Below is a small trained network, with its code and all its weights. Each question gives an input and a target symbol and asks what happens when units are switched off, that is, made to give their printed mean instead of their output.

import numpy as np


def w(rows, s, z=0):
    codes = np.array(rows[::2]) - 128.0
    scale = np.full(codes.shape[1], s)
    scale[-1] = z or s
    return codes * scale


def norm(h):
    return h / np.sqrt((h * h).mean(-1, keepdims=True) + 1e-5)


def f(y):
    return y / 2 * (1 + np.tanh(0.7978845608 * (y + 0.044715 * y**3)))


def softmax(a):
    e = np.exp(a - a.max(-1, keepdims=True))
    return e / e.sum(-1, keepdims=True)


def log_softmax(a):
    a = a - a.max(-1, keepdims=True)
    return a - np.log(np.exp(a).sum(-1, keepdims=True))


def net(x, mask):
    ids = ['δζημτψ'.index(c) for c in x.split()]
    T = len(ids)
    res = E[ids] + P[:T]
    u = 0
    for l in range(2):
        r = norm(res)
        for j in range(3):
            rows = slice(2 * j, 2 * j + 2)
            q, k, v = (r @ M[l][rows].T for M in (Q, K, V))
            z = softmax(np.where(np.tri(T) > 0, q @ k.T / 2**0.5, -1e9)) @ v
            o = O[l][rows]
            res = res + np.where(mask[u + j], z, o[:, -1]) @ o[:, :-1]
        u += 3
        y = f(norm(res) @ A[l][:, :-1].T + A[l][:, -1])
        res = res + np.where(mask[u : u + 4], y, B[l][:, -1]) @ B[l][:, :-1]
        u += 4
    return log_softmax(norm(res)[-1] @ U[:, :-1].T + U[:, -1])


Q, K, V, O, A, B = {}, {}, {}, {}, {}, {}
E = w([
[43,149,142,125,207],'δ',
[43,178,136,144,173],'ζ',
[117,125,188,157,178],'η',
[185,242,3,89,100],'μ',
[24,135,95,158,71],'τ',
[83,195,184,115,98],'ψ',
],0.014)
P = w([
[78,119,237,242,207],'0',
[116,132,213,215,170],'1',
[148,124,190,182,142],'2',
[176,147,158,156,155],'3',
[189,156,142,127,156],'4',
[198,153,122,101,155],'5',
[197,153,96,77,159],'6',
[206,149,71,42,167],'7',
[207,146,64,20,179],'8',
[216,139,45,1,185],'9',
],0.0049)
Q[0] = w([
[228,32,62,121,87],'L0H1',
[130,10,62,137,49],'L0H1',
[197,98,87,133,145],'L0H2',
[93,188,110,54,166],'L0H2',
[128,39,121,34,173],'L0H3',
[202,47,145,183,98],'L0H3',
],0.011)
K[0] = w([
[48,88,205,255,202],'L0H1',
[50,120,218,240,144],'L0H1',
[137,83,63,233,156],'L0H2',
[91,189,65,60,142],'L0H2',
[114,104,158,140,173],'L0H3',
[132,170,203,157,72],'L0H3',
],0.0091)
V[0] = w([
[29,83,81,221,33],'L0H1',
[163,167,86,181,180],'L0H1',
[134,153,53,219,139],'L0H2',
[125,11,157,167,204],'L0H2',
[30,50,154,1,83],'L0H3',
[132,226,11,51,167],'L0H3',
],0.0074)
O[0] = w([
[108,87,45,68,167,91],'L0H1',
[203,153,119,160,114,251],'L0H1',
[108,118,59,146,72,163],'L0H2',
[144,121,75,157,221,70],'L0H2',
[100,142,150,160,161,60],'L0H3',
[194,110,130,255,111,246],'L0H3',
],0.0081,0.0025)
A[0] = w([
[65,128,95,80,204,136],'L0N1',
[101,76,203,255,62,253],'L0N2',
[20,26,217,96,95,134],'L0N3',
[242,185,80,65,117,92],'L0N4',
],0.007,0.0047)
B[0] = w([
[206,140,113,126,81,195],'L0N1',
[234,180,77,71,180,253],'L0N2',
[182,254,175,55,170,152],'L0N3',
[163,124,217,228,55,134],'L0N4',
],0.0083,0.0062)
Q[1] = w([
[51,93,112,186,80],'L1H1',
[142,62,164,86,61],'L1H1',
[177,123,59,145,113],'L1H2',
[117,187,164,144,91],'L1H2',
[119,31,71,77,119],'L1H3',
[189,159,198,2,131],'L1H3',
],0.015)
K[1] = w([
[59,117,127,61,248],'L1H1',
[41,149,151,134,134],'L1H1',
[175,120,108,212,103],'L1H2',
[44,226,102,80,91],'L1H2',
[17,116,87,98,86],'L1H3',
[167,201,182,80,88],'L1H3',
],0.014)
V[1] = w([
[95,16,254,84,175],'L1H1',
[18,180,151,216,76],'L1H1',
[160,229,75,73,114],'L1H2',
[155,67,190,31,211],'L1H2',
[123,192,106,98,40],'L1H3',
[45,174,41,199,127],'L1H3',
],0.0077)
O[1] = w([
[251,123,224,106,233,3],'L1H1',
[177,208,96,197,134,93],'L1H1',
[112,109,202,78,98,244],'L1H2',
[48,108,2,158,74,131],'L1H2',
[27,245,103,60,149,125],'L1H3',
[128,177,37,197,143,100],'L1H3',
],0.0065,0.0071)
A[1] = w([
[97,170,91,153,129,77],'L1N1',
[130,2,163,88,137,21],'L1N2',
[215,157,146,107,80,33],'L1N3',
[130,57,165,179,68,252],'L1N4',
],0.013,0.0038)
B[1] = w([
[89,103,198,112,104,209],'L1N1',
[105,4,155,128,96,199],'L1N2',
[99,82,80,129,48,255],'L1N3',
[103,160,152,95,179,189],'L1N4',
],0.015,0.0042)
U = w([
[235,152,80,155,73,179],'δ',
[45,142,3,55,123,60],'ζ',
[186,224,182,25,153,186],'η',
[11,173,242,220,124,2],'μ',
[154,20,161,77,147,128],'τ',
[161,177,117,217,210,184],'ψ',
],0.007,0.0045)

Each question gives the input, a string of symbols that net reads in full, and the target symbol t.
The units are the heads (2 rows each of Q, K, V and O) and the neurons (one row each of A and B). Each row of codes is followed by its name. A weight is (code - 128) times the scale printed after its matrix; where a second scale follows, it is the last column's (O, A, B and U).
mask holds one flag per unit, layer by layer, with each layer's heads first. A switched-off unit (its flag False) gives its mean, the last column of its rows in O or B, instead of its output. The means were averaged over made-up inputs and are rounded, as every weight is.
A unit's drop is (log p(t) with every unit on - log p(t) with that unit switched off) / (log p(t) with every unit on - log p(t) with every unit switched off).
k most important neurons: the k neurons with the biggest drops, biggest first
top k neurons in layer l: the k neurons of layer l with the biggest drops, biggest first
heads that matter: for each layer, one digit per head in row order, 1 if its drop is at least 0.15 and else 0, layers parted by /
drop when u is switched off: that unit's drop, to one decimal
input δ η μ δ η, target ζ: heads that matter : 111 / 101
input δ δ δ μ τ δ μ η, target δ: heads that matter : 100 / 010
input η ψ τ δ δ δ δ δ, target ψ: heads that matter : 011 / 001
input η η τ η δ μ η, target μ: 2 most important neurons : [L0N2; L0N1]
input δ δ δ δ, target ψ: heads that matter : 010 / 101
input δ δ ψ δ ζ ζ, target μ: heads that matter : 001 / 000
input δ η δ δ τ δ δ δ δ ζ, target μ: 2 most important neurons : [L1N1; L1N3]
input μ δ ψ δ η δ δ ψ η ζ, target δ: heads that matter : 111 / 010
input δ η η η μ ψ η, target μ: heads that matter : 111 / 110
input δ δ ψ δ η, target η: 3 most important neurons : [L0N4; L1N3; L1N1]
input δ τ δ δ ζ η δ δ, target τ: heads that matter : 100 / 101
input η δ μ ψ, target δ: most important neuron : [L0N2]
input η τ τ δ δ δ μ δ, target μ: top 2 neurons in layer 0 : [L0N1; L0N3]
input δ τ ζ, target ζ: heads that matter : 100 / 000
input η η τ ψ η ψ τ η, target η: top neuron in layer 0 : [L0N3]
input η δ ψ δ η ζ, target τ: 3 most important neurons : [L0N2; L1N2; L0N3]
input δ μ ψ, target δ: top 2 neurons in layer 1 : [L1N3; L1N1]
input δ δ δ δ τ τ ψ τ, target η: top 2 neurons in layer 0 : [L0N3; L0N2]
input ψ δ δ ψ η δ, target η: top 2 neurons in layer 1 : [L1N3; L1N2]
input δ τ η ψ τ ζ, target η: top 2 neurons in layer 1 : [L1N3; L1N2]
input δ η δ μ τ ζ η δ η δ, target μ: top 2 neurons in layer 0 : [L0N1; L0N4]
input δ δ μ ζ, target δ: drop when L0H3 is switched off : 0.6
input ζ δ η ζ, target τ: drop when L0N2 is switched off : 0.9
input τ ψ η δ η δ ζ δ η δ, target τ: drop when L1H3 is switched off : 1.8
